m =
[[-1.11  1.49 -1.18 -0.41  0.09  1.00  1.71  0.86  2.23]
 [-1.59  0.53 -0.68  5.83  0.69  0.00  2.37  2.42 -4.61]
 [ 2.88  2.74 -1.65  2.29  0.39  0.60 -0.32  0.76  1.86]
 [-1.49 -0.07 -3.05 -1.25 -0.11  0.69  1.33  1.35 -1.13]
 [ 0.14 -0.59  0.12 -5.42 -0.43  0.34  0.84  0.86  0.43]
 [-1.03 -1.06 -0.54  1.96 -0.19 -0.64 -0.67  1.44  0.51]
 [-1.12 -2.80 -0.43  0.14 -0.02  1.74 -1.24  1.56  0.72]
 [ 0.85  0.04 -1.92  0.40  0.60 -0.20 -0.83  0.27  0.42]
 [ 0.13  2.98  1.20 -1.41  0.98 -0.68 -0.76 -0.61 -0.04]
 [-0.32 -0.34 -4.50 -1.52  0.65  0.48  1.27 -0.53  1.80]
 [ 1.41  3.48  0.33 -2.58  0.80 -0.28  0.49 -0.13 -3.23]
 [ 2.77 -0.98  0.01 -2.34 -0.53 -0.65 -1.65 -1.76 -0.36]
 [ 0.25  2.60  2.14 -3.18  0.39  0.87  0.30  0.29  0.82]
 [ 0.58 -0.67  4.29 -0.21  0.45  0.17 -3.93 -0.15 -3.40]
 [-2.74  0.34 -0.42  3.34 -0.57  0.24  2.30 -1.66 -3.68]]
Indices start at 1.
(1, 1)	-1.11
(3, 8)	0.76
(9, 3)	1.20
(7, 7)	-1.24
(8, 2)	0.04
(11, 8)	-0.13
(7, 2)	-2.80
(5, 9)	0.43
(12, 6)	-0.65
(9, 7)	-0.76
(11, 4)	-2.58
(13, 2)	2.60
(15, 1)	-2.74
(8, 5)	0.60
(14, 7)	-3.93
(15, 8)	-1.66
(12, 8)	-1.76
(11, 2)	3.48
(11, 5)	0.80
(12, 9)	-0.36
(12, 3)	0.01
(2, 6)	0.00
(10, 5)	0.65
(2, 8)	2.42
(5, 2)	-0.59
(13, 6)	0.87
(6, 5)	-0.19
(13, 9)	0.82
(5, 3)	0.12
(6, 6)	-0.64
(8, 4)	0.40
(4, 1)	-1.49
(7, 8)	1.56
(5, 7)	0.84
(12, 4)	-2.34

data =
6  5  5  5  6  4
3  4  8  5  4  3
9  8  4  4  8  8
7  6  6  4  8  6
7  7  3  2  8  7
7  7  4  3  8  7
8  7  1  7  3  8
5  4  5  8  6  5
4  5  5  5  5  6
5  6  5  4  7  7
4  2  8  8  7  3
6  6  4  7  4  8
7  5  5  8  5  6
8  7  2  8  5  8
3  4  7  5  4  3
Rows and columns are counted from 1.
row 1 col 1 = 6
row 3 col 2 = 8
row 11 col 2 = 2
row 8 col 1 = 5
row 15 col 6 = 3
row 15 col 3 = 7
row 8 col 5 = 6
row 13 col 5 = 5
row 1 col 5 = 6
row 6 col 5 = 8
row 11 col 6 = 3
row 13 col 4 = 8
row 7 col 6 = 8
row 4 col 2 = 6
row 5 col 5 = 8
row 5 col 2 = 7
row 13 col 6 = 6
row 2 col 3 = 8
row 7 col 5 = 3
row 12 col 6 = 8
row 2 col 5 = 4
row 8 col 4 = 8
row 4 col 4 = 4
row 13 col 1 = 7
row 15 col 4 = 5
row 9 col 4 = 5
row 3 col 1 = 9

M =
[[ 2.43 -0.20 -0.25 -0.55 -0.47  0.73 -0.26  1.83 -1.99 -0.39 -0.20 -1.28
  -0.05 -0.39]
 [-1.35  1.80 -0.54 -0.48  0.09  0.31  2.05  2.34 -0.31 -0.97 -1.15  1.52
  -0.32 -1.24]
 [ 1.05 -0.34 -0.17 -0.35  1.08 -0.20 -0.59 -3.02  1.47  0.58  1.58 -0.33
  -0.56  0.91]
 [ 0.84 -1.03  0.26  0.00  0.04 -0.39 -1.26  0.69  0.76 -0.13  0.07 -0.57
  -0.13 -0.33]
 [ 1.48  2.17 -0.85 -1.17  1.27 -1.78  0.55  0.04  0.16 -0.85 -0.79  0.86
  -0.88 -0.70]
 [ 1.58 -0.55 -0.49 -0.84 -1.01 -0.98 -0.90  4.97  1.14 -0.14  0.11 -0.52
  -0.06 -0.72]
 [ 0.40  0.14  0.74  1.33  0.52 -1.03 -0.21  0.79  0.22 -1.03  0.16  1.00
  -0.05 -0.37]
 [ 0.64 -0.88  0.10  0.16 -0.90  0.22 -1.16  1.15  1.04  0.21 -0.37 -0.55
   0.28 -0.02]
 [ 1.95  0.67 -0.38 -0.03 -0.65  0.12 -1.43 -2.23  2.18 -0.18  0.05 -0.98
  -0.28  0.08]
 [-2.19  0.22  0.80 -0.39 -0.41 -0.42  0.27  0.89  1.02  0.62  0.49  0.05
   0.56 -0.42]
 [ 0.98  0.90 -0.27 -0.27 -0.89  0.40 -0.65 -1.47  0.53 -0.27  0.08 -1.30
  -0.08 -0.31]
 [ 0.99  1.20  0.18 -0.50  0.83 -2.22 -0.38  0.90  1.17 -0.53 -0.09  0.63
  -0.34 -0.68]]
Rows and columns are counted from 1.
(1, 1) -> 2.43
(9, 1) -> 1.95
(9, 8) -> -2.23
(1, 2) -> -0.20
(8, 5) -> -0.90
(12, 12) -> 0.63
(6, 6) -> -0.98
(6, 11) -> 0.11
(11, 11) -> 0.08
(7, 3) -> 0.74
(12, 7) -> -0.38
(3, 8) -> -3.02
(10, 4) -> -0.39
(7, 2) -> 0.14
(8, 1) -> 0.64
(2, 12) -> 1.52
(4, 12) -> -0.57
(8, 3) -> 0.10
(6, 8) -> 4.97
(5, 14) -> -0.70
(6, 3) -> -0.49
(6, 14) -> -0.72
(8, 7) -> -1.16
(3, 11) -> 1.58
(5, 5) -> 1.27
(6, 7) -> -0.90
(5, 10) -> -0.85
(6, 1) -> 1.58
(12, 6) -> -2.22
(1, 12) -> -1.28
(1, 14) -> -0.39
(2, 6) -> 0.31
(9, 3) -> -0.38
(2, 8) -> 2.34
(10, 7) -> 0.27
(12, 1) -> 0.99
